Here is a tiny trained network, its code and every weight. The questions are about switching its units off for an input and a target symbol, where a switched-off unit gives its printed mean instead of its output.

import numpy as np


def w(rows, s, z=0):
    codes = np.array(rows[::2]) - 128.0
    scale = np.full(codes.shape[1], s)
    scale[-1] = z or s
    return codes * scale


def norm(h):
    return h / np.sqrt((h * h).mean(-1, keepdims=True) + 1e-5)


def f(y):
    return np.maximum(y, 0)


def softmax(a):
    e = np.exp(a - a.max(-1, keepdims=True))
    return e / e.sum(-1, keepdims=True)


def log_softmax(a):
    a = a - a.max(-1, keepdims=True)
    return a - np.log(np.exp(a).sum(-1, keepdims=True))


def net(x, mask):
    ids = ['αβγδζθλμπσφψ'.index(c) for c in x.split()]
    T = len(ids)
    res = E[ids] + P[:T]
    u = 0
    for l in range(2):
        q, k, v = (norm(res) @ M[l].T for M in (Q, K, V))
        z = softmax(np.where(np.tri(T) > 0, q @ k.T / 3**0.5, -1e9)) @ v
        res = res + np.where(mask[u], z, O[l][:, -1]) @ O[l][:, :-1]
        u += 1
        y = f(norm(res) @ A[l][:, :-1].T + A[l][:, -1])
        res = res + np.where(mask[u : u + 16], y, B[l][:, -1]) @ B[l][:, :-1]
        u += 16
    return log_softmax(norm(res)[-1] @ U[:, :-1].T + U[:, -1])


Q, K, V, O, A, B = {}, {}, {}, {}, {}, {}
E = w([
[143,83,214,64,183],'α',
[79,109,142,237,66],'β',
[125,22,178,140,45],'γ',
[105,140,209,191,176],'δ',
[73,180,58,212,190],'ζ',
[31,182,81,129,84],'θ',
[173,22,204,102,134],'λ',
[75,109,235,166,68],'μ',
[26,188,162,159,127],'π',
[109,167,122,81,242],'σ',
[60,219,96,86,154],'φ',
[161,108,163,146,255],'ψ',
],0.0099)
P = w([
[195,223,196,193,115],'0',
[141,175,216,196,140],'1',
[110,159,209,182,144],'2',
[83,145,198,168,143],'3',
[63,132,184,154,140],'4',
[49,120,175,130,145],'5',
[41,104,158,109,138],'6',
[35,90,150,81,142],'7',
[21,78,137,58,142],'8',
[7,65,124,42,135],'9',
[3,49,116,21,135],'10',
],0.0038)
Q[0] = w([
[181,59,219,111,144],'0.h1',
[120,173,159,122,253],'0.h1',
[44,131,181,226,122],'0.h1',
],0.04)
K[0] = w([
[187,55,225,120,135],'0.h1',
[160,164,128,142,249],'0.h1',
[116,171,172,255,119],'0.h1',
],0.04)
V[0] = w([
[173,114,109,178,142],'0.h1',
[222,103,88,227,140],'0.h1',
[210,254,248,205,103],'0.h1',
],0.0069)
O[0] = w([
[88,189,90,105,101,103],'0.h1',
[24,253,48,90,74,73],'0.h1',
[94,27,144,79,192,255],'0.h1',
],0.0042,0.0035)
A[0] = w([
[141,110,75,153,158,109],'0.n1',
[195,132,141,151,90,134],'0.n2',
[66,118,105,58,119,26],'0.n3',
[100,154,79,106,120,81],'0.n4',
[114,116,130,83,159,77],'0.n5',
[232,146,156,249,146,166],'0.n6',
[131,56,78,131,185,118],'0.n7',
[94,94,96,110,126,152],'0.n8',
[151,183,119,176,42,198],'0.n9',
[81,60,80,107,149,116],'0.n10',
[180,149,151,86,113,191],'0.n11',
[152,180,120,45,144,59],'0.n12',
[105,83,100,123,145,133],'0.n13',
[70,145,90,107,55,3],'0.n14',
[138,108,58,141,144,78],'0.n15',
[95,137,189,110,133,165],'0.n16',
],0.017,0.0025)
B[0] = w([
[119,188,173,173,156,142],'0.n1',
[107,175,104,57,39,140],'0.n2',
[2,168,95,112,137,206],'0.n3',
[122,74,50,134,90,162],'0.n4',
[195,148,162,70,151,169],'0.n5',
[2,219,30,76,188,150],'0.n6',
[200,153,138,141,69,176],'0.n7',
[135,74,143,113,112,201],'0.n8',
[77,144,105,33,210,162],'0.n9',
[200,72,181,118,112,232],'0.n10',
[157,101,126,44,211,137],'0.n11',
[135,19,69,93,159,138],'0.n12',
[176,101,161,121,119,192],'0.n13',
[146,92,138,154,20,212],'0.n14',
[163,109,153,190,175,137],'0.n15',
[94,129,165,26,106,254],'0.n16',
],0.023,0.009)
Q[1] = w([
[134,120,108,105,96],'1.h1',
[110,105,132,178,151],'1.h1',
[93,128,154,3,118],'1.h1',
],0.045)
K[1] = w([
[181,101,80,158,125],'1.h1',
[80,111,163,87,149],'1.h1',
[169,125,139,254,133],'1.h1',
],0.032)
V[1] = w([
[122,167,141,94,45],'1.h1',
[247,108,127,128,44],'1.h1',
[119,137,68,171,118],'1.h1',
],0.012)
O[1] = w([
[181,38,140,2,162,231],'1.h1',
[57,48,234,16,177,132],'1.h1',
[14,202,54,180,30,4],'1.h1',
],0.0073,0.0031)
A[1] = w([
[102,75,138,126,109,164],'1.n1',
[130,149,90,102,121,126],'1.n2',
[173,148,108,91,143,126],'1.n3',
[160,89,125,203,150,81],'1.n4',
[145,179,145,148,165,121],'1.n5',
[145,141,146,135,114,87],'1.n6',
[129,95,68,134,131,75],'1.n7',
[126,131,133,86,168,56],'1.n8',
[73,95,93,137,110,140],'1.n9',
[147,120,75,118,138,70],'1.n10',
[166,79,207,173,100,149],'1.n11',
[87,137,99,164,250,61],'1.n12',
[87,162,168,152,130,109],'1.n13',
[83,149,133,88,200,3],'1.n14',
[74,79,153,134,146,78],'1.n15',
[124,59,163,172,142,64],'1.n16',
],0.024,0.0057)
B[1] = w([
[132,170,118,155,147,252],'1.n1',
[153,100,135,124,121,160],'1.n2',
[85,127,116,155,132,189],'1.n3',
[89,92,176,110,194,151],'1.n4',
[165,106,143,99,156,137],'1.n5',
[106,131,122,119,139,135],'1.n6',
[149,171,103,129,120,146],'1.n7',
[103,127,132,120,171,202],'1.n8',
[143,82,159,134,171,177],'1.n9',
[168,141,119,135,126,139],'1.n10',
[158,91,128,226,101,237],'1.n11',
[116,197,104,253,117,149],'1.n12',
[130,159,153,145,121,136],'1.n13',
[83,137,99,38,125,177],'1.n14',
[124,102,136,83,180,182],'1.n15',
[139,138,145,54,122,163],'1.n16',
],0.049,0.011)
U = w([
[72,131,108,58,175,255],'α',
[191,62,222,172,233,69],'β',
[217,45,187,63,26,82],'γ',
[156,223,181,99,42,114],'δ',
[104,213,104,237,192,183],'ζ',
[47,78,41,198,83,92],'θ',
[124,155,66,89,7,125],'λ',
[86,199,229,158,91,56],'μ',
[10,107,160,185,83,12],'π',
[236,150,41,116,144,119],'σ',
[145,75,4,154,155,43],'φ',
[230,229,141,112,128,137],'ψ',
],0.012,0.0067)

Each question gives the input, a string of symbols that net reads in full, and the target symbol t.
The units are the heads (3 rows each of Q, K, V and O) and the neurons (one row each of A and B). Each row of codes is followed by its name. A weight is (code - 128) times the scale printed after its matrix; where a second scale follows, it is the last column's (O, A, B and U).
mask holds one flag per unit, layer by layer, with each layer's heads first. A switched-off unit (its flag False) gives its mean, the last column of its rows in O or B, instead of its output. The means were averaged over made-up inputs and are rounded, as every weight is.
A unit's drop is (log p(t) with every unit on - log p(t) with that unit switched off) / (log p(t) with every unit on - log p(t) with every unit switched off).
The circuit of an input: a set's keep is (log p(t) with only the set's units on - log p(t) with every unit switched off) / (log p(t) with every unit on - log p(t) with every unit switched off). Starting from the 12 units with the biggest drops (on a tie, the unit counted first), units are removed one at a time, each time the one whose removal leaves the highest keep (on an exact tie, the one counted first), for as long as the keep stays at least 0.8.
circuit, biggest first: the units of the circuit, biggest drop first
unit that matters most: the unit with the biggest drop
k most important neurons: the k neurons with the biggest drops, biggest first
top k neurons in layer l: the k neurons of layer l with the biggest drops, biggest first
drop of u: that unit's drop, to one decimal
input λ ζ γ μ, target μ: unit that matters most : 1.h1
input θ π ζ σ γ, target γ: 3 most important neurons : 0.n16, 1.n1, 1.n2
input β θ μ, target α: 3 most important neurons : 0.n16, 0.n10, 1.n11
input β θ μ β θ π γ φ α β, target γ: 2 most important neurons : 0.n10, 1.n16
input α θ σ β λ β γ θ β, target γ: top 2 neurons in layer 0 : 0.n14, 0.n10
input π ζ α, target α: top 2 neurons in layer 1 : 1.n11, 1.n3
input λ π θ ζ δ α φ, target φ: 2 most important neurons : 0.n12, 1.n9
input ζ θ θ α γ σ, target σ: top 3 neurons in layer 0 : 0.n16, 0.n7, 0.n10
input ζ σ θ, target θ: 3 most important neurons : 0.n16, 0.n14, 0.n3
input σ σ ψ α π π ζ β μ, target μ: top 2 neurons in layer 0 : 0.n16, 0.n9
input λ α θ β ψ ζ, target ζ: 3 most important neurons : 0.n16, 1.n12, 0.n10
input γ λ β ζ θ π, target π: top 4 neurons in layer 0 : 0.n16, 0.n14, 0.n10, 0.n3
input λ ζ σ π θ β μ λ π δ, target δ: 2 most important neurons : 0.n16, 0.n9
input λ β μ, target α: 2 most important neurons : 0.n16, 0.n10
input α θ β δ, target α: circuit, biggest first : 0.n6
input β γ ζ β β σ, target σ: 3 most important neurons : 0.n16, 0.n14, 0.n10
input γ φ θ γ θ ζ φ θ γ μ π, target π: 4 most important neurons : 0.n16, 0.n3, 0.n14, 1.n9
input σ γ α γ φ, target α: 2 most important neurons : 0.n10, 0.n14
input δ ζ θ φ β ψ, target ψ: top 4 neurons in layer 0 : 0.n16, 0.n7, 0.n14, 0.n6
input γ γ π δ θ γ θ γ φ θ, target γ: circuit, biggest first : 0.n14
input γ φ α β β β θ γ ψ γ, target γ: 2 most important neurons : 1.n16, 0.n10
input φ δ π δ ψ, target α: 3 most important neurons : 0.n6, 0.n14, 0.n10
input φ π ζ β θ θ θ φ β λ, target λ: top 2 neurons in layer 1 : 1.n11, 1.n1
input γ σ β θ σ ψ, target α: top 2 neurons in layer 0 : 0.n6, 0.n14
input σ γ μ β, target α: drop of 0.n9 : 1.7
input μ γ π ζ β θ, target θ: drop of 0.n16 : 0.8
input ζ φ θ α θ σ θ θ μ λ, target λ: unit that matters most : 0.h1
input β ζ γ σ θ θ φ, target φ: drop of 0.n3 : 0.3
input β θ θ δ β ζ γ γ λ ψ, target ψ: drop of 0.h1 : 0.5
